Below are the code and all the weights of a small trained network. Each question names an input and a class and asks about switching units off, where a switched-off unit gives its printed mean instead of its output.

import numpy as np


def w(rows, s, z=0):
    codes = np.array(rows[::2]) - 128.0
    scale = np.full(codes.shape[1], s)
    scale[-1] = z or s
    return codes * scale


def norm(h):
    return h / np.sqrt((h * h).mean(-1, keepdims=True) + 1e-5)


def f(y):
    return y / 2 * (1 + np.tanh(0.7978845608 * (y + 0.044715 * y**3)))


def log_softmax(a):
    a = a - a.max(-1, keepdims=True)
    return a - np.log(np.exp(a).sum(-1, keepdims=True))


def net(x, mask):
    res = np.array(x, float).reshape(1, 3) / 4 @ E
    u = 0
    for l in range(2):
        y = f(norm(res) @ A[l][:, :-1].T + A[l][:, -1])
        res = res + np.where(mask[u : u + 8], y, B[l][:, -1]) @ B[l][:, :-1]
        u += 8
    return log_softmax(norm(res)[-1] @ U[:, :-1].T + U[:, -1])


A, B = {}, {}
E = w([
[138,72,33,150,67,5,146,137,12,104],'x0',
[154,229,68,154,72,218,190,143,125,10],'x1',
[84,103,134,224,199,126,173,97,111,91],'x2',
],0.0027)
A[0] = w([
[106,82,164,134,222,131,130,127,136,198,38],'L0N1',
[118,77,149,162,213,40,123,133,94,192,49],'L0N2',
[124,182,28,119,45,153,159,130,99,59,123],'L0N3',
[172,119,163,73,102,103,100,143,144,194,108],'L0N4',
[132,141,93,91,23,22,131,127,69,156,113],'L0N5',
[103,149,180,21,138,175,60,144,187,191,61],'L0N6',
[108,115,35,143,134,81,122,137,70,74,104],'L0N7',
[145,154,70,31,2,152,130,127,121,139,3],'L0N8',
],0.0053,0.0016)
B[0] = w([
[148,116,197,93,64,93,72,116,212,138,206],'L0N1',
[38,129,114,42,92,131,53,101,153,106,233],'L0N2',
[73,159,221,179,90,113,83,99,75,65,255],'L0N3',
[124,69,115,213,123,137,149,136,136,44,181],'L0N4',
[99,144,38,87,201,143,146,138,157,143,250],'L0N5',
[162,155,164,183,127,95,255,95,91,186,237],'L0N6',
[211,97,140,203,71,139,187,121,113,173,220],'L0N7',
[147,162,119,60,108,59,71,192,209,96,197],'L0N8',
],0.0067,0.0045)
A[1] = w([
[96,158,150,110,142,179,56,125,70,126,93],'L1N1',
[200,149,239,159,109,129,129,165,120,100,145],'L1N2',
[206,242,106,78,67,133,114,176,136,151,125],'L1N3',
[200,98,145,183,105,150,163,162,27,120,42],'L1N4',
[221,89,144,130,173,177,189,118,154,244,77],'L1N5',
[175,114,86,73,116,138,26,209,94,69,9],'L1N6',
[146,50,2,86,176,168,125,143,104,183,107],'L1N7',
[67,129,75,124,240,238,139,119,82,106,49],'L1N8',
],0.0079,0.0015)
B[1] = w([
[131,92,118,140,141,91,150,105,187,141,142],'L1N1',
[156,118,68,104,138,158,144,135,104,174,253],'L1N2',
[122,70,182,99,184,156,100,128,111,116,175],'L1N3',
[132,140,146,138,69,156,109,81,148,89,193],'L1N4',
[126,141,190,194,108,34,220,143,130,195,189],'L1N5',
[98,209,149,218,176,82,128,140,108,129,165],'L1N6',
[146,80,17,117,51,122,91,246,62,195,199],'L1N7',
[104,142,57,125,158,129,127,116,170,127,156],'L1N8',
],0.011,0.0061)
U = w([
[119,84,2,110,85,95,82,232,96,173,159],'0',
[162,147,122,184,21,186,119,62,91,48,154],'1',
[166,128,182,156,121,82,236,133,150,215,192],'2',
[79,93,181,68,83,93,50,79,216,128,173],'3',
[190,105,166,40,202,219,128,157,93,133,97],'4',
[151,90,123,108,165,110,152,186,151,63,4],'5',
[117,152,5,133,184,191,170,90,210,118,97],'6',
[117,189,186,150,188,89,49,185,86,39,147],'7',
],0.009,0.0035)

Each question gives the input, the list of numbers given to net, and the class t.
The units are the neurons (one row each of A and B). Each row of codes is followed by its name. A weight is (code - 128) times the scale printed after its matrix; where a second scale follows, it is the last column's (A, B and U).
mask holds one flag per neuron, layer by layer. A switched-off neuron (its flag False) gives its mean, the last column of its row in B, instead of its output. The means were averaged over made-up inputs and are rounded, as every weight is.
A unit's drop is (log p(t) with every unit on - log p(t) with that unit switched off) / (log p(t) with every unit on - log p(t) with every unit switched off).
The circuit of an input: a set's keep is (log p(t) with only the set's units on - log p(t) with every unit switched off) / (log p(t) with every unit on - log p(t) with every unit switched off). Starting from the 12 units with the biggest drops (on a tie, the unit counted first), units are removed one at a time, each time the one whose removal leaves the highest keep (on an exact tie, the one counted first), for as long as the keep stays at least 0.8.
circuit, biggest first: the units of the circuit, biggest drop first
most important unit: the unit with the biggest drop
top k neurons: the k neurons with the biggest drops, biggest first
k most important neurons of layer l: the k neurons of layer l with the biggest drops, biggest first
drop when u is switched off: that unit's drop, to one decimal
input [-5,7,8], class 6: circuit, biggest first : (L1N8 L0N7)
input [-3,6,2], class 6: circuit, biggest first : (L0N1 L1N8)
input [4,1,2], class 1: most important unit : L0N7
input [7,2,-3], class 7: top 3 neurons : (L0N3 L0N8 L0N5)
input [-7,-6,8], class 3: top 2 neurons : (L0N2 L0N7)
input [-1,-5,-2], class 3: top 3 neurons : (L0N2 L0N7 L1N5)
input [-1,0,6], class 3: top 2 neurons : (L0N6 L0N5)
input [-3,7,-4], class 7: top 4 neurons : (L0N8 L0N7 L0N6 L1N6)
input [5,4,-2], class 7: circuit, biggest first : (L0N8 L1N3 L1N6)
input [-5,8,8], class 6: top 3 neurons : (L1N8 L0N7 L0N6)
input [-3,4,-1], class 4: 2 most important neurons of layer 0 : (L0N5 L0N2)
input [-4,-1,6], class 3: 3 most important neurons of layer 0 : (L0N7 L0N6 L0N1)
input [-4,-7,2], class 3: top 4 neurons : (L0N2 L0N7 L0N1 L1N5)
input [-5,8,-5], class 4: circuit, biggest first : (L1N3)
input [8,5,-6], class 7: top 2 neurons : (L0N8 L0N3)
input [0,3,6], class 1: top 2 neurons : (L0N5 L1N4)
input [2,5,-2], class 7: top 2 neurons : (L0N8 L0N6)
input [1,-6,-1], class 3: top 2 neurons : (L0N1 L1N7)
input [-2,4,2], class 6: top 3 neurons : (L0N7 L0N6 L1N1)
input [0,4,7], class 1: most important unit : L0N5
input [-2,7,-8], class 7: top 3 neurons : (L0N8 L1N6 L0N7)
input [6,2,-5], class 7: 2 most important neurons of layer 0 : (L0N3 L0N8)
input [3,2,1], class 1: 2 most important neurons of layer 0 : (L0N3 L0N7)
input [4,8,-6], class 7: drop when L0N8 is switched off : 0.3
input [-3,6,5], class 6: drop when L0N7 is switched off : 0.5
